Below are the code and all the weights of a small trained network. Each question names an input and a class and asks about switching units off, where a switched-off unit gives its printed mean instead of its output.

import numpy as np


def w(rows, s, z=0):
    codes = np.array(rows[::2]) - 128.0
    scale = np.full(codes.shape[1], s)
    scale[-1] = z or s
    return codes * scale


def norm(h):
    return h / np.sqrt((h * h).mean(-1, keepdims=True) + 1e-5)


def f(y):
    return np.maximum(y, 0)


def log_softmax(a):
    a = a - a.max(-1, keepdims=True)
    return a - np.log(np.exp(a).sum(-1, keepdims=True))


def net(x, mask):
    res = np.array(x, float).reshape(1, 4) / 4 @ E
    u = 0
    for l in range(2):
        y = f(norm(res) @ A[l][:, :-1].T + A[l][:, -1])
        res = res + np.where(mask[u : u + 7], y, B[l][:, -1]) @ B[l][:, :-1]
        u += 7
    return log_softmax(norm(res)[-1] @ U[:, :-1].T + U[:, -1])


A, B = {}, {}
E = w([
[131,47,82,126,17,209,135,61,64],'x0',
[109,73,90,74,112,42,22,43,237],'x1',
[213,58,145,2,163,122,199,115,179],'x2',
[115,156,49,111,115,116,183,140,127],'x3',
],0.0067)
A[0] = w([
[105,172,154,204,85,148,65,129,215,7],'0.n0',
[134,149,126,102,75,108,99,1,183,103],'0.n1',
[98,120,138,184,139,196,37,92,197,57],'0.n2',
[187,127,166,94,109,65,157,121,199,12],'0.n3',
[116,124,127,161,106,142,133,111,51,105],'0.n4',
[89,101,48,156,124,176,111,76,143,4],'0.n5',
[192,121,136,121,97,188,179,98,126,93],'0.n6',
],0.0076,0.0042)
B[0] = w([
[105,14,229,135,173,144,155,141,123,194],'0.n0',
[114,185,123,105,160,185,123,192,125,253],'0.n1',
[118,47,105,197,121,78,154,179,127,206],'0.n2',
[143,145,1,171,225,89,119,152,196,185],'0.n3',
[210,140,193,34,171,99,95,179,161,217],'0.n4',
[81,133,97,113,93,161,102,121,144,185],'0.n5',
[150,125,143,115,70,133,122,122,51,214],'0.n6',
],0.0084,0.0048)
A[1] = w([
[117,132,189,255,125,52,56,101,126,4],'1.n0',
[84,132,185,218,149,84,120,110,182,89],'1.n1',
[127,175,138,205,149,78,59,120,138,134],'1.n2',
[50,133,71,112,110,118,69,36,202,50],'1.n3',
[127,135,192,170,129,214,140,127,98,192],'1.n4',
[118,235,183,173,155,140,180,165,109,134],'1.n5',
[199,127,103,108,194,69,143,100,201,39],'1.n6',
],0.0095,0.0034)
B[1] = w([
[72,40,179,146,77,38,118,98,85,209],'1.n0',
[133,138,167,89,52,97,163,37,87,210],'1.n1',
[149,40,106,68,142,91,137,77,70,203],'1.n2',
[79,113,109,199,201,205,80,194,70,191],'1.n3',
[138,162,83,149,104,81,145,136,193,244],'1.n4',
[95,213,141,149,188,224,143,124,179,253],'1.n5',
[254,127,56,78,184,19,76,102,221,215],'1.n6',
],0.0087,0.0067)
U = w([
[113,158,94,130,98,130,119,69,162,2],'0',
[197,92,85,73,12,179,155,102,87,137],'1',
[59,185,177,136,175,91,179,37,117,95],'2',
[152,252,141,176,144,219,178,189,153,156],'3',
[208,118,49,83,230,71,102,128,196,167],'4',
[87,33,188,191,96,41,89,127,109,151],'5',
[58,79,34,129,134,230,46,159,121,106],'6',
],0.016,0.0085)

Each question gives the input, the list of numbers given to net, and the class t.
The units are the neurons (one row each of A and B). Each row of codes is followed by its name. A weight is (code - 128) times the scale printed after its matrix; where a second scale follows, it is the last column's (A, B and U).
mask holds one flag per neuron, layer by layer. A switched-off neuron (its flag False) gives its mean, the last column of its row in B, instead of its output. The means were averaged over made-up inputs and are rounded, as every weight is.
A unit's drop is (log p(t) with every unit on - log p(t) with that unit switched off) / (log p(t) with every unit on - log p(t) with every unit switched off).
The circuit of an input: a set's keep is (log p(t) with only the set's units on - log p(t) with every unit switched off) / (log p(t) with every unit on - log p(t) with every unit switched off). Starting from the 12 units with the biggest drops (on a tie, the unit counted first), units are removed one at a time, each time the one whose removal leaves the highest keep (on an exact tie, the one counted first), for as long as the keep stays at least 0.8.
circuit, biggest first: the units of the circuit, biggest drop first
top k neurons: the k neurons with the biggest drops, biggest first
k most important neurons of layer l: the k neurons of layer l with the biggest drops, biggest first
drop when u is switched off: that unit's drop, to one decimal
input [6,2,1,5], class 6: top 3 neurons => 0.n5, 1.n1, 1.n3
input [-8,0,-3,-2], class 2: circuit, biggest first => 1.n1
input [6,8,5,-1], class 6: top 2 neurons => 1.n3, 0.n4
input [1,1,-8,8], class 5: circuit, biggest first => 0.n1, 1.n0
input [-6,-1,-6,7], class 2: top 2 neurons => 1.n5, 0.n1
input [1,3,-2,1], class 6: top 3 neurons => 0.n1, 0.n5, 1.n0
input [-3,-1,-8,2], class 5: 2 most important neurons of layer 0 => 0.n1, 0.n0
input [1,-5,7,6], class 1: top 4 neurons => 0.n1, 0.n6, 1.n5, 1.n3
input [4,1,4,-6], class 1: 2 most important neurons of layer 1 => 1.n6, 1.n5
input [-3,0,-3,6], class 2: 2 most important neurons of layer 0 => 0.n1, 0.n4
input [7,-2,-5,0], class 1: top 4 neurons => 1.n5, 1.n3, 0.n4, 0.n1
input [0,5,-6,6], class 5: 3 most important neurons of layer 0 => 0.n0, 0.n2, 0.n3
input [7,5,-3,-6], class 6: top 4 neurons => 0.n1, 0.n5, 1.n3, 1.n1
input [4,8,2,-7], class 6: circuit, biggest first => 1.n3
input [-7,-6,-7,-6], class 2: top 2 neurons => 1.n5, 1.n0
input [1,-3,-6,-2], class 5: top 2 neurons => 0.n1, 1.n0
input [6,-1,-7,1], class 5: top 2 neurons => 0.n1, 1.n5
input [3,1,2,5], class 1: top 4 neurons => 0.n6, 1.n5, 0.n3, 1.n3
input [-5,-2,-2,8], class 3: drop when 1.n5 is switched off => 0.2
input [3,2,2,6], class 6: drop when 0.n5 is switched off => 0.1
input [1,-1,3,7], class 1: drop when 1.n5 is switched off => 0.1
input [2,-4,-1,-8], class 3: most important neuron of layer 1 => 1.n6
